Below is a small trained network, with its code and all its weights. Each question gives an input and a class and asks what happens when units are switched off, that is, made to give their printed mean instead of their output.

import numpy as np


def w(rows, s, z=0):
    codes = np.array(rows[::2]) - 128.0
    scale = np.full(codes.shape[1], s)
    scale[-1] = z or s
    return codes * scale


def f(y):
    return np.maximum(y, 0)


def log_softmax(a):
    a = a - a.max(-1, keepdims=True)
    return a - np.log(np.exp(a).sum(-1, keepdims=True))


def net(x, mask):
    res = np.array(x, float).reshape(1, 3) / 4 @ E
    y = f(res @ A[0][:, :-1].T + A[0][:, -1])
    res = res + np.where(mask, y, B[0][:, -1]) @ B[0][:, :-1]
    return log_softmax(res[-1] @ U[:, :-1].T + U[:, -1])


A, B = {}, {}
E = w([
[118,239,86,120,122],'x0',
[35,114,65,202,135],'x1',
[149,99,97,90,254],'x2',
],0.011)
A[0] = w([
[145,76,138,122,154,36],'N1',
[96,191,130,162,99,228],'N2',
[122,164,80,152,153,194],'N3',
[167,212,150,105,147,115],'N4',
[157,42,178,120,143,254],'N5',
[187,91,124,35,105,192],'N6',
[49,35,125,248,87,117],'N7',
[112,127,124,103,224,198],'N8',
[204,167,148,113,123,101],'N9',
[120,49,137,123,144,172],'N10',
[109,192,143,170,110,181],'N11',
[139,212,133,97,91,222],'N12',
[108,202,119,161,89,183],'N13',
[150,180,130,111,153,253],'N14',
[94,123,81,143,162,80],'N15',
],0.015,0.0029)
B[0] = w([
[151,172,154,141,139,169],'N1',
[83,184,156,89,162,207],'N2',
[60,87,125,125,130,182],'N3',
[141,96,59,109,112,198],'N4',
[202,141,172,185,134,224],'N5',
[172,108,129,209,121,219],'N6',
[162,85,5,56,98,248],'N7',
[108,131,181,169,133,214],'N8',
[198,72,95,148,123,193],'N9',
[209,181,146,185,117,190],'N10',
[78,217,176,72,179,193],'N11',
[162,193,91,73,134,214],'N12',
[56,240,197,92,123,212],'N13',
[96,83,89,140,118,189],'N14',
[111,88,140,166,112,173],'N15',
],0.011,0.014)
U = w([
[130,159,216,141,150,20],'0',
[58,180,95,38,144,123],'1',
[2,118,159,171,136,66],'2',
[114,78,69,115,110,251],'3',
],0.014,0.0032)

Each question gives the input, the list of numbers given to net, and the class t.
The units are the neurons (one row each of A and B). Each row of codes is followed by its name. A weight is (code - 128) times the scale printed after its matrix; where a second scale follows, it is the last column's (A, B and U).
mask holds one flag per neuron, in row order. A switched-off neuron (its flag False) gives its mean, the last column of its row in B, instead of its output. The means were averaged over made-up inputs and are rounded, as every weight is.
A unit's drop is (log p(t) with every unit on - log p(t) with that unit switched off) / (log p(t) with every unit on - log p(t) with every unit switched off).
The circuit of an input: a set's keep is (log p(t) with only the set's units on - log p(t) with every unit switched off) / (log p(t) with every unit on - log p(t) with every unit switched off). Starting from the 12 units with the biggest drops (on a tie, the unit counted first), units are removed one at a time, each time the one whose removal leaves the highest keep (on an exact tie, the one counted first), for as long as the keep stays at least 0.8.
units of the circuit, in order: the units of the circuit, biggest drop first
top k neurons: the k neurons with the biggest drops, biggest first
drop when u is switched off: that unit's drop, to one decimal
input [-1,-4,0], class 3: units of the circuit, in order	[N13]
input [3,1,7], class 2: top 2 neurons	[N7, N8]
input [3,-2,3], class 3: top 3 neurons	[N13, N11, N2]
input [2,-1,5], class 2: top 3 neurons	[N7, N8, N12]
input [-4,3,4], class 0: top 2 neurons	[N10, N4]
input [-1,-4,-8], class 1: top 2 neurons	[N5, N12]
input [4,0,8], class 2: top 2 neurons	[N7, N8]
input [-2,-6,-1], class 3: top 3 neurons	[N13, N11, N8]
input [-6,8,-5], class 3: drop when N7 is switched off	2.5
input [6,2,5], class 2: drop when N7 is switched off	0.4
input [-1,-3,3], class 0: drop when N7 is switched off	2.2
